Below is a small trained network, with its code and all its weights. Each question gives an input and a target symbol and asks what happens when units are switched off, that is, made to give their printed mean instead of their output.

import numpy as np


def w(rows, s, z=0):
    codes = np.array(rows[::2]) - 128.0
    scale = np.full(codes.shape[1], s)
    scale[-1] = z or s
    return codes * scale


def f(y):
    return np.maximum(y, 0)


def softmax(a):
    e = np.exp(a - a.max(-1, keepdims=True))
    return e / e.sum(-1, keepdims=True)


def log_softmax(a):
    a = a - a.max(-1, keepdims=True)
    return a - np.log(np.exp(a).sum(-1, keepdims=True))


def net(x, mask):
    ids = ['αβγδεζηθλμξπσφψω'.index(c) for c in x.split()]
    T = len(ids)
    res = E[ids] + P[:T]
    u = 0
    for l in range(2):
        q, k, v = (res @ M[l].T for M in (Q, K, V))
        z = softmax(np.where(np.tri(T) > 0, q @ k.T / 3**0.5, -1e9)) @ v
        res = res + np.where(mask[u], z, O[l][:, -1]) @ O[l][:, :-1]
        u += 1
        y = f(res @ A[l][:, :-1].T + A[l][:, -1])
        res = res + np.where(mask[u : u + 4], y, B[l][:, -1]) @ B[l][:, :-1]
        u += 4
    return log_softmax(res[-1] @ U[:, :-1].T + U[:, -1])


Q, K, V, O, A, B = {}, {}, {}, {}, {}, {}
E = w([
[253,147,93],'α',
[91,157,57],'β',
[174,161,141],'γ',
[157,193,167],'δ',
[71,170,114],'ε',
[254,196,128],'ζ',
[155,88,124],'η',
[97,32,133],'θ',
[105,176,101],'λ',
[165,26,109],'μ',
[133,184,205],'ξ',
[70,84,73],'π',
[72,72,78],'σ',
[168,103,55],'φ',
[57,107,178],'ψ',
[156,119,138],'ω',
],0.019)
P = w([
[164,91,98],'0',
[70,199,120],'1',
[36,201,127],'2',
[59,168,135],'3',
[190,131,146],'4',
[60,193,104],'5',
[108,160,143],'6',
[254,95,147],'7',
[149,135,151],'8',
[109,163,143],'9',
],0.0062)
Q[0] = w([
[23,129,140],'0.h0',
[229,118,179],'0.h0',
[146,249,198],'0.h0',
],0.012)
K[0] = w([
[34,249,209],'0.h0',
[228,118,255],'0.h0',
[97,215,203],'0.h0',
],0.0068)
V[0] = w([
[72,254,190],'0.h0',
[17,174,64],'0.h0',
[53,207,33],'0.h0',
],0.0079)
O[0] = w([
[179,120,210,221],'0.h0',
[254,13,132,220],'0.h0',
[245,96,79,255],'0.h0',
],0.0082,0.0034)
A[0] = w([
[255,153,168,39],'0.n0',
[168,94,129,7],'0.n1',
[45,21,44,172],'0.n2',
[221,174,25,111],'0.n3',
],0.0061,0.002)
B[0] = w([
[51,161,145,253],'0.n0',
[167,150,198,169],'0.n1',
[124,1,154,212],'0.n2',
[138,152,109,244],'0.n3',
],0.0092,0.0059)
Q[1] = w([
[214,165,135],'1.h0',
[142,158,2],'1.h0',
[114,46,137],'1.h0',
],0.0072)
K[1] = w([
[164,175,70],'1.h0',
[251,151,92],'1.h0',
[172,145,135],'1.h0',
],0.012)
V[1] = w([
[145,2,151],'1.h0',
[219,128,35],'1.h0',
[105,58,182],'1.h0',
],0.0055)
O[1] = w([
[77,112,163,253],'1.h0',
[143,135,71,189],'1.h0',
[254,94,84,176],'1.h0',
],0.012,0.0032)
A[1] = w([
[145,217,144,31],'1.n0',
[95,182,5,145],'1.n1',
[67,204,39,35],'1.n2',
[85,254,80,254],'1.n3',
],0.0059,0.0049)
B[1] = w([
[1,160,82,165],'1.n0',
[114,153,32,195],'1.n1',
[98,147,129,161],'1.n2',
[192,156,184,253],'1.n3',
],0.008,0.0058)
U = w([
[157,213,74,86],'α',
[250,142,39,129],'β',
[28,160,129,1],'γ',
[148,150,159,252],'δ',
[119,140,254,203],'ε',
[142,220,135,133],'ζ',
[163,172,212,229],'η',
[89,148,117,1],'θ',
[105,134,127,1],'λ',
[104,70,152,140],'μ',
[125,170,149,61],'ξ',
[217,53,95,48],'π',
[136,132,33,151],'σ',
[231,173,112,219],'φ',
[165,84,222,89],'ψ',
[162,50,201,100],'ω',
],0.01,0.0051)

Each question gives the input, a string of symbols that net reads in full, and the target symbol t.
The units are the heads (3 rows each of Q, K, V and O) and the neurons (one row each of A and B). Each row of codes is followed by its name. A weight is (code - 128) times the scale printed after its matrix; where a second scale follows, it is the last column's (O, A, B and U).
mask holds one flag per unit, layer by layer, with each layer's heads first. A switched-off unit (its flag False) gives its mean, the last column of its rows in O or B, instead of its output. The means were averaged over made-up inputs and are rounded, as every weight is.
A unit's drop is (log p(t) with every unit on - log p(t) with that unit switched off) / (log p(t) with every unit on - log p(t) with every unit switched off).
The circuit of an input: a set's keep is (log p(t) with only the set's units on - log p(t) with every unit switched off) / (log p(t) with every unit on - log p(t) with every unit switched off). Starting from all 10 units, units are removed one at a time, each time the one whose removal leaves the highest keep (on an exact tie, the one counted first), for as long as the keep stays at least 0.8.
units of the circuit, in order: the units of the circuit, biggest drop first
unit that matters most: the unit with the biggest drop
top k neurons: the k neurons with the biggest drops, biggest first
k most important neurons of layer l: the k neurons of layer l with the biggest drops, biggest first
drop when u is switched off: that unit's drop, to one decimal
input λ ζ φ ε μ β δ ξ, target ε: unit that matters most	0.h0
input φ μ θ μ δ φ σ, target π: units of the circuit, in order	[0.n2; 0.n0; 0.h0]
input ε β λ ξ θ δ, target ε: units of the circuit, in order	[0.h0; 0.n0]
input ω σ ε ε σ ε ε γ μ, target μ: units of the circuit, in order	[0.h0; 0.n2]
input ε β β β ε, target β: 2 most important neurons of layer 0	[0.n3; 0.n2]
input θ ε ε θ ξ ψ, target ψ: units of the circuit, in order	[0.h0; 1.h0]
input ξ ψ β α ε λ α μ, target μ: units of the circuit, in order	[0.h0; 0.n2; 1.h0]
input δ φ π θ ε ψ ω π, target π: units of the circuit, in order	[0.n2; 0.h0; 0.n0]
input α β ω θ μ η δ α φ, target σ: top 4 neurons	[1.n1; 0.n0; 0.n2; 0.n1]
input φ θ λ, target φ: top 2 neurons	[0.n2; 0.n3]
input θ μ β ε σ, target π: top 2 neurons	[0.n2; 0.n0]
input δ γ γ β α λ, target φ: drop when 0.n1 is switched off	0.1
input ξ ε θ, target ω: drop when 0.n0 is switched off	0.0
input ξ β π β, target β: drop when 0.n2 is switched off	0.0
input μ β ε β β π, target π: units of the circuit, in order	[0.h0]
